Here is a tiny trained network, its code and every weight. The questions are about switching its units off for an input and a target symbol, where a switched-off unit gives its printed mean instead of its output.

import numpy as np


def w(rows, s, z=0):
    codes = np.array(rows[::2]) - 128.0
    scale = np.full(codes.shape[1], s)
    scale[-1] = z or s
    return codes * scale


def f(y):
    return y / 2 * (1 + np.tanh(0.7978845608 * (y + 0.044715 * y**3)))


def softmax(a):
    e = np.exp(a - a.max(-1, keepdims=True))
    return e / e.sum(-1, keepdims=True)


def log_softmax(a):
    a = a - a.max(-1, keepdims=True)
    return a - np.log(np.exp(a).sum(-1, keepdims=True))


def net(x, mask):
    ids = ['ΓΛΠΨΩαβδεζθμξστφ'.index(c) for c in x.split()]
    T = len(ids)
    res = E[ids] + P[:T]
    r = res
    for j in range(2):
        rows = slice(4 * j, 4 * j + 4)
        q, k, v = (r @ M[0][rows].T for M in (Q, K, V))
        z = softmax(np.where(np.tri(T) > 0, q @ k.T / 4**0.5, -1e9)) @ v
        o = O[0][rows]
        res = res + np.where(mask[j], z, o[:, -1]) @ o[:, :-1]
    y = f(res @ A[0][:, :-1].T + A[0][:, -1])
    res = res + np.where(mask[2:6], y, B[0][:, -1]) @ B[0][:, :-1]
    return log_softmax(res[-1] @ U[:, :-1].T + U[:, -1])


Q, K, V, O, A, B = {}, {}, {}, {}, {}, {}
E = w([
[141,161,103],'Γ',
[203,92,168],'Λ',
[72,178,27],'Π',
[53,80,78],'Ψ',
[108,104,145],'Ω',
[48,112,70],'α',
[84,177,144],'β',
[31,238,24],'δ',
[51,142,120],'ε',
[117,56,89],'ζ',
[91,130,128],'θ',
[84,148,151],'μ',
[36,125,123],'ξ',
[163,1,188],'σ',
[174,138,190],'τ',
[69,150,176],'φ',
],0.011)
P = w([
[108,182,161],'0',
[151,2,170],'1',
[214,92,78],'2',
[94,197,205],'3',
[152,4,207],'4',
[215,93,58],'5',
[93,196,202],'6',
[160,21,212],'7',
[224,91,56],'8',
[73,191,203],'9',
[165,25,210],'10',
[226,92,45],'11',
[74,191,190],'12',
],0.0071)
Q[0] = w([
[200,183,96],'h0',
[214,192,45],'h0',
[130,130,126],'h0',
[57,81,95],'h0',
[90,1,65],'h1',
[98,143,109],'h1',
[133,145,106],'h1',
[112,121,98],'h1',
],0.015)
K[0] = w([
[180,124,45],'h0',
[177,87,11],'h0',
[133,134,127],'h0',
[51,79,168],'h0',
[160,61,7],'h1',
[80,133,103],'h1',
[110,149,121],'h1',
[108,131,98],'h1',
],0.015)
V[0] = w([
[172,121,141],'h0',
[146,133,52],'h0',
[192,116,28],'h0',
[2,48,79],'h0',
[56,110,128],'h1',
[93,127,162],'h1',
[187,101,32],'h1',
[119,100,80],'h1',
],0.0099)
O[0] = w([
[161,115,104,141],'h0',
[73,95,65,31],'h0',
[73,60,20,5],'h0',
[10,98,231,137],'h0',
[108,136,193,132],'h1',
[165,152,148,150],'h1',
[17,52,78,99],'h1',
[70,96,137,123],'h1',
],0.012,0.0021)
A[0] = w([
[87,235,108,172],'n0',
[75,250,80,89],'n1',
[141,88,128,2],'n2',
[107,192,132,74],'n3',
],0.025,0.01)
B[0] = w([
[152,3,66,254],'n0',
[106,188,241,198],'n1',
[157,76,206,133],'n2',
[89,238,105,199],'n3',
],0.022,0.0084)
U = w([
[117,150,1,249],'Γ',
[215,59,59,22],'Λ',
[49,185,114,103],'Π',
[66,121,117,112],'Ψ',
[122,146,116,109],'Ω',
[48,161,95,174],'α',
[131,220,118,159],'β',
[83,94,173,2],'δ',
[115,185,128,144],'ε',
[85,61,107,65],'ζ',
[105,141,135,138],'θ',
[168,156,190,111],'μ',
[90,162,187,16],'ξ',
[174,62,173,201],'σ',
[222,161,144,80],'τ',
[154,213,191,104],'φ',
],0.0076,0.0052)

Each question gives the input, a string of symbols that net reads in full, and the target symbol t.
The units are the heads (4 rows each of Q, K, V and O) and the neurons (one row each of A and B). Each row of codes is followed by its name. A weight is (code - 128) times the scale printed after its matrix; where a second scale follows, it is the last column's (O, A, B and U).
mask holds one flag per unit, heads first, then neurons. A switched-off unit (its flag False) gives its mean, the last column of its rows in O or B, instead of its output. The means were averaged over made-up inputs and are rounded, as every weight is.
A unit's drop is (log p(t) with every unit on - log p(t) with that unit switched off) / (log p(t) with every unit on - log p(t) with every unit switched off).
The circuit of an input: a set's keep is (log p(t) with only the set's units on - log p(t) with every unit switched off) / (log p(t) with every unit on - log p(t) with every unit switched off). Starting from all 6 units, units are removed one at a time, each time the one whose removal leaves the highest keep (on an exact tie, the one counted first), for as long as the keep stays at least 0.8.
units of the circuit, in order: the units of the circuit, biggest drop first
most important unit: the unit with the biggest drop
k most important neurons: the k neurons with the biggest drops, biggest first
which heads matter: for each layer, one digit per head in row order, 1 if its drop is at least 0.15 and else 0, layers parted by /
drop when u is switched off: that unit's drop, to one decimal
input Γ σ Γ Λ σ Λ, target Λ: which heads matter	10
input ε Γ σ Γ θ θ Γ Γ δ Λ Γ θ, target Γ: most important unit	n1
input σ σ σ Λ, target τ: which heads matter	11
input Γ α ξ σ φ Γ β ξ τ, target Γ: which heads matter	10
input Λ φ μ σ Λ Γ Ω, target Γ: 3 most important neurons	(n3 n0 n1)
input τ Γ Ω Ψ Γ θ Λ Γ Λ φ δ Λ, target Λ: 3 most important neurons	(n1 n3 n2)
input θ Λ Π Ψ, target ζ: units of the circuit, in order	(n0 h0)
input μ Γ Γ Λ Γ σ ξ Γ θ, target Γ: units of the circuit, in order	(n1 h0)
input φ Λ Γ δ, target ξ: 3 most important neurons	(n1 n0 n3)
input ζ Γ σ Γ Γ Γ Γ, target σ: 3 most important neurons	(n0 n1 n3)
input Λ δ Γ Γ σ Γ Γ Λ ζ, target ζ: 3 most important neurons	(n2 n3 n1)
input Γ Γ μ, target Γ: 3 most important neurons	(n1 n2 n0)
input ζ Γ Γ φ δ τ Λ, target τ: 3 most important neurons	(n0 n3 n1)
input ζ φ ζ φ ε φ Γ μ, target φ: most important unit	h0
input Λ ε σ Ω Γ Λ τ, target Λ: units of the circuit, in order	(n0 h1)
input Γ φ Γ Λ ξ δ σ β Λ Λ β δ, target δ: 3 most important neurons	(n1 n0 n3)
input Γ σ θ ε α δ, target δ: which heads matter	10
input σ Λ σ Γ τ σ μ φ, target φ: which heads matter	10
input σ σ Γ δ, target ξ: 3 most important neurons	(n1 n3 n0)
input Γ Ψ Γ φ τ, target φ: units of the circuit, in order	(n0)
input Γ θ ξ φ φ φ σ Γ σ σ, target φ: drop when n2 is switched off	0.0
input Ψ β Γ Π Ω ε φ θ, target φ: drop when h0 is switched off	0.8
input α β θ σ θ α α α Ψ θ ε Γ, target Γ: drop when n1 is switched off	0.8
input Γ σ Γ μ α Λ σ δ φ Γ Γ ζ, target ζ: drop when n3 is switched off	0.2
